Here is a tiny trained network, its code and every weight. The questions are about switching its units off for an input and a target symbol, where a switched-off unit gives its printed mean instead of its output.

import numpy as np


def w(rows, s, z=0):
    codes = np.array(rows[::2]) - 128.0
    scale = np.full(codes.shape[1], s)
    scale[-1] = z or s
    return codes * scale


def norm(h):
    return h / np.sqrt((h * h).mean(-1, keepdims=True) + 1e-5)


def f(y):
    return y / 2 * (1 + np.tanh(0.7978845608 * (y + 0.044715 * y**3)))


def softmax(a):
    e = np.exp(a - a.max(-1, keepdims=True))
    return e / e.sum(-1, keepdims=True)


def log_softmax(a):
    a = a - a.max(-1, keepdims=True)
    return a - np.log(np.exp(a).sum(-1, keepdims=True))


def net(x, mask):
    ids = ['ΘΛΞΣΦΨβγδεζημπτω'.index(c) for c in x.split()]
    T = len(ids)
    res = E[ids] + P[:T]
    u = 0
    for l in range(2):
        r = norm(res)
        for j in range(2):
            rows = slice(3 * j, 3 * j + 3)
            q, k, v = (r @ M[l][rows].T for M in (Q, K, V))
            z = softmax(np.where(np.tri(T) > 0, q @ k.T / 3**0.5, -1e9)) @ v
            o = O[l][rows]
            res = res + np.where(mask[u + j], z, o[:, -1]) @ o[:, :-1]
        u += 2
        y = f(norm(res) @ A[l][:, :-1].T + A[l][:, -1])
        res = res + np.where(mask[u : u + 8], y, B[l][:, -1]) @ B[l][:, :-1]
        u += 8
    return log_softmax(norm(res)[-1] @ U[:, :-1].T + U[:, -1])


Q, K, V, O, A, B = {}, {}, {}, {}, {}, {}
E = w([
[126,112,102],'Θ',
[138,206,177],'Λ',
[58,121,147],'Ξ',
[173,173,138],'Σ',
[205,152,105],'Φ',
[134,151,142],'Ψ',
[143,155,143],'β',
[90,162,168],'γ',
[102,140,143],'δ',
[149,193,171],'ε',
[162,209,168],'ζ',
[214,199,133],'η',
[80,115,134],'μ',
[54,131,161],'π',
[59,85,106],'τ',
[3,105,136],'ω',
],0.0049)
P = w([
[157,100,139],'0',
[119,254,66],'1',
[96,147,201],'2',
[127,225,74],'3',
[91,150,198],'4',
[144,218,79],'5',
[97,146,189],'6',
[149,214,87],'7',
],0.0099)
Q[0] = w([
[149,109,166],'L0H0',
[55,121,98],'L0H0',
[7,81,111],'L0H0',
[156,54,111],'L0H1',
[94,192,46],'L0H1',
[142,103,203],'L0H1',
],0.011)
K[0] = w([
[69,83,110],'L0H0',
[48,228,103],'L0H0',
[1,176,77],'L0H0',
[30,186,121],'L0H1',
[142,19,67],'L0H1',
[161,236,192],'L0H1',
],0.0074)
V[0] = w([
[168,43,173],'L0H0',
[196,216,157],'L0H0',
[165,178,46],'L0H0',
[102,247,229],'L0H1',
[2,77,85],'L0H1',
[152,102,157],'L0H1',
],0.006)
O[0] = w([
[71,64,125,107],'L0H0',
[153,96,37,235],'L0H0',
[243,83,126,127],'L0H0',
[43,62,16,210],'L0H1',
[168,254,100,1],'L0H1',
[97,128,174,166],'L0H1',
],0.0058,0.0036)
A[0] = w([
[93,138,115,102],'L0N0',
[34,53,253,152],'L0N1',
[172,109,58,131],'L0N2',
[196,147,255,3],'L0N3',
[145,42,135,143],'L0N4',
[130,125,125,129],'L0N5',
[233,159,69,95],'L0N6',
[192,109,178,68],'L0N7',
],0.0065,0.0069)
B[0] = w([
[162,121,121,130],'L0N0',
[53,75,253,254],'L0N1',
[111,158,182,148],'L0N2',
[207,130,156,111],'L0N3',
[154,199,240,144],'L0N4',
[129,134,132,129],'L0N5',
[54,124,156,140],'L0N6',
[192,162,99,97],'L0N7',
],0.0051,0.0045)
Q[1] = w([
[85,227,45],'L1H0',
[205,124,225],'L1H0',
[32,230,2],'L1H0',
[101,164,179],'L1H1',
[85,160,185],'L1H1',
[140,113,111],'L1H1',
],0.0076)
K[1] = w([
[239,94,188],'L1H0',
[1,153,130],'L1H0',
[234,117,179],'L1H0',
[107,174,96],'L1H1',
[95,185,135],'L1H1',
[147,117,130],'L1H1',
],0.009)
V[1] = w([
[2,212,56],'L1H0',
[170,196,134],'L1H0',
[69,213,132],'L1H0',
[122,79,252],'L1H1',
[150,165,81],'L1H1',
[117,145,73],'L1H1',
],0.0055)
O[1] = w([
[67,255,106,168],'L1H0',
[171,184,151,4],'L1H0',
[102,210,149,172],'L1H0',
[46,171,189,240],'L1H1',
[157,137,123,46],'L1H1',
[144,106,111,106],'L1H1',
],0.0069,0.0015)
A[1] = w([
[79,99,93,98],'L1N0',
[230,86,154,55],'L1N1',
[130,125,147,1],'L1N2',
[174,75,228,33],'L1N3',
[106,56,96,165],'L1N4',
[117,210,116,252],'L1N5',
[56,152,170,152],'L1N6',
[102,174,245,78],'L1N7',
],0.011,0.0033)
B[1] = w([
[210,181,138,173],'L1N0',
[30,47,98,123],'L1N1',
[116,161,79,105],'L1N2',
[1,216,55,138],'L1N3',
[155,197,160,195],'L1N4',
[111,36,190,232],'L1N5',
[115,23,107,255],'L1N6',
[149,18,66,236],'L1N7',
],0.0067,0.0057)
U = w([
[168,163,139,206],'Θ',
[136,148,59,172],'Λ',
[170,168,219,156],'Ξ',
[109,51,61,106],'Σ',
[26,152,35,8],'Φ',
[108,195,149,177],'Ψ',
[48,78,185,161],'β',
[163,139,64,185],'γ',
[109,171,252,51],'δ',
[210,28,63,52],'ε',
[229,110,131,158],'ζ',
[73,201,164,114],'η',
[172,156,145,205],'μ',
[110,142,34,136],'π',
[56,192,120,95],'τ',
[232,60,242,2],'ω',
],0.017,0.0061)

Each question gives the input, a string of symbols that net reads in full, and the target symbol t.
The units are the heads (3 rows each of Q, K, V and O) and the neurons (one row each of A and B). Each row of codes is followed by its name. A weight is (code - 128) times the scale printed after its matrix; where a second scale follows, it is the last column's (O, A, B and U).
mask holds one flag per unit, layer by layer, with each layer's heads first. A switched-off unit (its flag False) gives its mean, the last column of its rows in O or B, instead of its output. The means were averaged over made-up inputs and are rounded, as every weight is.
A unit's drop is (log p(t) with every unit on - log p(t) with that unit switched off) / (log p(t) with every unit on - log p(t) with every unit switched off).
The circuit of an input: a set's keep is (log p(t) with only the set's units on - log p(t) with every unit switched off) / (log p(t) with every unit on - log p(t) with every unit switched off). Starting from the 12 units with the biggest drops (on a tie, the unit counted first), units are removed one at a time, each time the one whose removal leaves the highest keep (on an exact tie, the one counted first), for as long as the keep stays at least 0.8.
units of the circuit, in order: the units of the circuit, biggest drop first
unit that matters most: the unit with the biggest drop
k most important neurons: the k neurons with the biggest drops, biggest first
k most important neurons of layer l: the k neurons of layer l with the biggest drops, biggest first
heads that matter: for each layer, one digit per head in row order, 1 if its drop is at least 0.15 and else 0, layers parted by /
input δ ε η ε μ π Ψ Θ, target β: most important neuron of layer 0 : L0N1
input μ β τ ω τ ω γ ε, target δ: 2 most important neurons : L1N5, L0N1
input Θ ζ β Σ ω Λ Ψ ζ, target ω: heads that matter : 01 / 00
input γ ε μ γ, target Φ: 3 most important neurons : L0N1, L1N7, L1N6
input γ η δ μ δ π, target Φ: units of the circuit, in order : L0N1, L1N7
input η η μ δ ω Σ γ ω, target ε: units of the circuit, in order : L1H0, L0N1
input μ Θ ζ η, target δ: heads that matter : 11 / 00
input Θ π ω τ, target ω: units of the circuit, in order : L0H1, L0H0
input δ η Φ Φ, target β: 3 most important neurons of layer 1 : L1N5, L1N7, L1N6
input Θ η Σ π, target ω: heads that matter : 11 / 00
input τ μ μ ε ω γ ε Θ, target Ξ: heads that matter : 01 / 00
input Θ Σ ζ τ ω Ξ β Φ, target ω: heads that matter : 00 / 00
input Θ η μ μ ε γ, target ω: units of the circuit, in order : L0H1, L1N5
input Θ Θ Σ γ Σ τ, target ω: units of the circuit, in order : L0H1
input Σ δ Φ ε, target ζ: heads that matter : 00 / 10
input μ π η δ Σ ω Θ ζ, target δ: heads that matter : 11 / 10
input δ Ξ μ Θ δ Σ, target β: units of the circuit, in order : L1N5, L1N7
input η ζ ζ τ ζ Λ Ψ ζ, target ε: 3 most important neurons : L0N1, L1N1, L1N5
input δ η Λ η, target β: heads that matter : 11 / 00
input τ τ δ Ξ π π η η, target Ξ: unit that matters most : L0H1
input η Σ ε η δ δ δ Λ, target ε: heads that matter : 00 / 10
input η τ Θ Θ, target ε: heads that matter : 10 / 10
input Σ γ Φ δ Ξ Σ, target ζ: 2 most important neurons of layer 1 : L1N4, L1N6
input η η τ π, target ε: heads that matter : 10 / 10
input Θ ω β ε η γ μ Θ, target ω: heads that matter : 01 / 00
input γ γ Λ Σ π Σ Φ Λ, target Φ: heads that matter : 11 / 00
input γ Θ ω γ Φ η, target Φ: unit that matters most : L0H0
input γ Φ ε Φ Φ Θ, target Φ: 2 most important neurons of layer 0 : L0N1, L0N2
input Σ Ξ Ψ Θ, target ζ: 2 most important neurons : L0N1, L1N4
input τ γ Θ π, target Ξ: 2 most important neurons : L1N5, L0N1
